Below is a small trained network, with its code and all its weights. Each question gives an input and a class and asks what happens when units are switched off, that is, made to give their printed mean instead of their output.

import numpy as np


def w(rows, s, z=0):
    codes = np.array(rows[::2]) - 128.0
    scale = np.full(codes.shape[1], s)
    scale[-1] = z or s
    return codes * scale


def f(y):
    return y / 2 * (1 + np.tanh(0.7978845608 * (y + 0.044715 * y**3)))


def log_softmax(a):
    a = a - a.max(-1, keepdims=True)
    return a - np.log(np.exp(a).sum(-1, keepdims=True))


def net(x, mask):
    res = np.array(x, float).reshape(1, 5) / 4 @ E
    y = f(res @ A[0][:, :-1].T + A[0][:, -1])
    res = res + np.where(mask, y, B[0][:, -1]) @ B[0][:, :-1]
    return log_softmax(res[-1] @ U[:, :-1].T + U[:, -1])


A, B = {}, {}
E = w([
[68,113,159,83,187,115,176],'x0',
[175,2,100,130,98,148,116],'x1',
[134,143,87,166,95,143,154],'x2',
[13,133,46,49,128,218,74],'x3',
[196,131,136,52,120,162,131],'x4',
],0.01)
A[0] = w([
[91,254,124,93,100,157,122,255],'n1',
[65,42,120,80,170,145,159,188],'n2',
[95,83,84,143,57,158,29,168],'n3',
[208,84,113,201,73,158,121,170],'n4',
[89,95,170,112,182,209,89,109],'n5',
[163,75,114,129,79,154,71,159],'n6',
[163,93,164,35,156,118,124,178],'n7',
[171,71,157,128,76,169,97,155],'n8',
[73,62,47,137,86,150,97,203],'n9',
[112,187,177,205,148,55,169,216],'n10',
],0.0091,0.0042)
B[0] = w([
[170,194,246,93,118,85,105,252],'n1',
[100,108,98,126,190,1,113,210],'n2',
[169,143,73,33,72,158,92,222],'n3',
[130,89,133,112,145,102,176,232],'n4',
[79,96,55,73,134,162,193,179],'n5',
[122,119,112,68,103,98,136,197],'n6',
[201,67,54,30,171,35,97,200],'n7',
[83,101,70,122,171,40,122,193],'n8',
[207,145,23,41,165,92,90,229],'n9',
[196,155,206,217,152,142,80,255],'n10',
],0.0077,0.0095)
U = w([
[84,126,68,83,41,215,16,94],'0',
[126,74,34,68,187,60,101,145],'1',
[26,94,72,158,120,254,175,3],'2',
[77,111,97,190,152,98,221,85],'3',
[86,29,85,154,100,129,190,63],'4',
[158,144,218,165,161,93,44,203],'5',
],0.0084,0.0053)

Each question gives the input, the list of numbers given to net, and the class t.
The units are the neurons (one row each of A and B). Each row of codes is followed by its name. A weight is (code - 128) times the scale printed after its matrix; where a second scale follows, it is the last column's (A, B and U).
mask holds one flag per neuron, in row order. A switched-off neuron (its flag False) gives its mean, the last column of its row in B, instead of its output. The means were averaged over made-up inputs and are rounded, as every weight is.
A unit's drop is (log p(t) with every unit on - log p(t) with that unit switched off) / (log p(t) with every unit on - log p(t) with every unit switched off).
The circuit of an input: a set's keep is (log p(t) with only the set's units on - log p(t) with every unit switched off) / (log p(t) with every unit on - log p(t) with every unit switched off). Starting from all 10 units, units are removed one at a time, each time the one whose removal leaves the highest keep (on an exact tie, the one counted first), for as long as the keep stays at least 0.8.
units of the circuit, in order: the units of the circuit, biggest drop first
k most important neurons: the k neurons with the biggest drops, biggest first
drop of u: that unit's drop, to one decimal
input [-1,-5,5,2,6], class 5: units of the circuit, in order -> (n1)
input [-8,-2,-5,4,5], class 0: units of the circuit, in order -> (n2, n3)
input [-8,2,6,-7,0], class 3: units of the circuit, in order -> (n4, n1, n9)
input [5,4,6,-5,0], class 4: units of the circuit, in order -> (n1, n9)
input [-2,-4,-6,2,7], class 5: 3 most important neurons -> (n1, n9, n3)
input [-7,3,-8,-7,3], class 1: 2 most important neurons -> (n8, n1)
input [-3,-7,-4,8,-7], class 0: units of the circuit, in order -> (n3, n7)
input [-3,4,1,-6,0], class 3: 3 most important neurons -> (n1, n9, n4)
input [-4,-7,1,3,8], class 5: drop of n1 -> 0.6
input [-8,3,3,-8,3], class 3: drop of n1 -> 0.2
input [2,-6,0,2,6], class 5: drop of n8 -> 0.0
input [-3,-1,4,5,-4], class 0: drop of n7 -> 0.2
